Here is a tiny trained network, its code and every weight. The questions are about switching its units off for an input and a target symbol, where a switched-off unit gives its printed mean instead of its output.

import numpy as np


def w(rows, s, z=0):
    codes = np.array(rows[::2]) - 128.0
    scale = np.full(codes.shape[1], s)
    scale[-1] = z or s
    return codes * scale


def softmax(a):
    e = np.exp(a - a.max(-1, keepdims=True))
    return e / e.sum(-1, keepdims=True)


def log_softmax(a):
    a = a - a.max(-1, keepdims=True)
    return a - np.log(np.exp(a).sum(-1, keepdims=True))


def net(x, mask):
    ids = ['Πγζθλμ'.index(c) for c in x.split()]
    T = len(ids)
    res = E[ids] + P[:T]
    u = 0
    for l in range(3):
        r = res
        for j in range(2):
            rows = slice(3 * j, 3 * j + 3)
            q, k, v = (r @ M[l][rows].T for M in (Q, K, V))
            z = softmax(np.where(np.tri(T) > 0, q @ k.T / 3**0.5, -1e9)) @ v
            o = O[l][rows]
            res = res + np.where(mask[u + j], z, o[:, -1]) @ o[:, :-1]
        u += 2
    return log_softmax(res[-1] @ U[:, :-1].T + U[:, -1])


Q, K, V, O = {}, {}, {}, {}
E = w([
[108,102,98],'Π',
[189,193,158],'γ',
[84,3,219],'ζ',
[154,181,211],'θ',
[160,113,86],'λ',
[84,193,68],'μ',
],0.02)
P = w([
[224,201,126],'0',
[73,37,137],'1',
[88,90,117],'2',
[95,119,121],'3',
[111,139,100],'4',
[115,102,99],'5',
[110,156,117],'6',
[61,1,123],'7',
[121,168,64],'8',
[92,149,73],'9',
[98,157,44],'10',
[131,214,41],'11',
[102,202,86],'12',
],0.0035)
Q[0] = w([
[220,67,115],'L0H1',
[92,3,207],'L0H1',
[73,86,233],'L0H1',
[174,24,2],'L0H2',
[116,64,126],'L0H2',
[179,88,129],'L0H2',
],0.0062)
K[0] = w([
[251,166,218],'L0H1',
[1,50,206],'L0H1',
[252,92,82],'L0H1',
[25,164,200],'L0H2',
[150,118,54],'L0H2',
[150,197,197],'L0H2',
],0.0093)
V[0] = w([
[84,152,75],'L0H1',
[147,123,69],'L0H1',
[48,151,157],'L0H1',
[201,59,82],'L0H2',
[255,121,49],'L0H2',
[170,58,141],'L0H2',
],0.0095)
O[0] = w([
[79,1,181,1],'L0H1',
[66,107,167,14],'L0H1',
[25,174,118,185],'L0H1',
[179,142,225,175],'L0H2',
[176,88,141,31],'L0H2',
[159,144,193,249],'L0H2',
],0.0068,0.0036)
Q[1] = w([
[166,209,172],'L1H1',
[98,209,85],'L1H1',
[128,152,109],'L1H1',
[93,254,117],'L1H2',
[131,94,51],'L1H2',
[126,132,201],'L1H2',
],0.0081)
K[1] = w([
[9,45,175],'L1H1',
[68,92,226],'L1H1',
[95,188,118],'L1H1',
[255,212,134],'L1H2',
[177,129,59],'L1H2',
[95,219,151],'L1H2',
],0.0089)
V[1] = w([
[123,240,146],'L1H1',
[118,94,200],'L1H1',
[108,126,151],'L1H1',
[159,210,152],'L1H2',
[229,180,123],'L1H2',
[246,178,224],'L1H2',
],0.012)
O[1] = w([
[148,167,224,125],'L1H1',
[78,2,111,189],'L1H1',
[98,134,112,139],'L1H1',
[116,75,192,158],'L1H2',
[155,76,176,156],'L1H2',
[114,61,89,253],'L1H2',
],0.0065,0.008)
Q[2] = w([
[65,178,145],'L2H1',
[116,38,251],'L2H1',
[93,143,213],'L2H1',
[2,181,159],'L2H2',
[122,117,207],'L2H2',
[207,190,193],'L2H2',
],0.0073)
K[2] = w([
[138,137,186],'L2H1',
[247,166,254],'L2H1',
[228,102,225],'L2H1',
[135,90,115],'L2H2',
[203,137,250],'L2H2',
[97,208,177],'L2H2',
],0.008)
V[2] = w([
[100,98,80],'L2H1',
[138,99,107],'L2H1',
[49,76,8],'L2H1',
[137,212,119],'L2H2',
[111,219,129],'L2H2',
[201,128,48],'L2H2',
],0.011)
O[2] = w([
[135,142,144,127],'L2H1',
[113,61,90,155],'L2H1',
[109,187,145,92],'L2H1',
[86,2,126,16],'L2H2',
[134,60,125,8],'L2H2',
[88,162,62,103],'L2H2',
],0.0073,0.011)
U = w([
[154,162,135,200],'Π',
[255,143,100,150],'γ',
[165,173,207,201],'ζ',
[222,132,158,4],'θ',
[225,200,71,121],'λ',
[68,132,122,42],'μ',
],0.0089,0.0039)

Each question gives the input, a string of symbols that net reads in full, and the target symbol t.
The units are the heads (3 rows each of Q, K, V and O). Each row of codes is followed by its name. A weight is (code - 128) times the scale printed after its matrix; where a second scale follows, it is the last column's (O and U).
mask holds one flag per head, layer by layer. A switched-off head (its flag False) gives its mean, the last column of its rows in O, instead of its output. The means were averaged over made-up inputs and are rounded, as every weight is.
A unit's drop is (log p(t) with every unit on - log p(t) with that unit switched off) / (log p(t) with every unit on - log p(t) with every unit switched off).
The circuit of an input: a set's keep is (log p(t) with only the set's units on - log p(t) with every unit switched off) / (log p(t) with every unit on - log p(t) with every unit switched off). Starting from all 6 units, units are removed one at a time, each time the one whose removal leaves the highest keep (on an exact tie, the one counted first), for as long as the keep stays at least 0.8.
circuit, biggest first: the units of the circuit, biggest drop first
most important unit: the unit with the biggest drop
heads that matter: for each layer, one digit per head in row order, 1 if its drop is at least 0.15 and else 0, layers parted by /
drop when u is switched off: that unit's drop, to one decimal
input μ Π ζ μ Π, target μ: heads that matter => 11 / 01 / 01
input γ λ ζ Π λ ζ, target γ: most important unit => L2H1
input ζ θ μ, target ζ: circuit, biggest first => [L0H1, L2H2, L1H1]
input μ μ ζ, target μ: circuit, biggest first => [L2H2, L0H2, L1H2]
input θ ζ μ γ μ γ θ ζ γ ζ θ, target γ: circuit, biggest first => [L1H1, L2H1, L1H2]
input ζ θ Π, target ζ: heads that matter => 01 / 11 / 01
input θ ζ μ λ λ λ ζ γ, target θ: circuit, biggest first => [L0H1, L2H2, L1H1, L1H2]
input μ μ ζ ζ γ, target μ: heads that matter => 11 / 11 / 01
input θ λ ζ λ ζ θ, target γ: circuit, biggest first => [L2H1, L1H1]
input ζ μ μ θ γ λ ζ γ Π, target ζ: heads that matter => 01 / 11 / 10
input μ Π ζ ζ ζ λ, target μ: circuit, biggest first => [L2H2, L1H2, L0H2, L1H1]
input γ λ ζ γ θ ζ ζ Π λ λ γ, target γ: circuit, biggest first => [L1H2, L2H1, L1H1]
input μ μ λ ζ, target μ: circuit, biggest first => [L2H2, L1H2, L0H2]
input θ ζ Π ζ ζ ζ ζ ζ ζ λ γ, target θ: most important unit => L1H2
input μ Π λ, target μ: drop when L0H2 is switched off => 0.3
input λ θ ζ, target λ: drop when L1H1 is switched off => 0.1
input λ ζ ζ, target λ: drop when L1H1 is switched off => 0.2
input θ ζ ζ λ ζ ζ θ, target θ: drop when L0H1 is switched off => 0.2
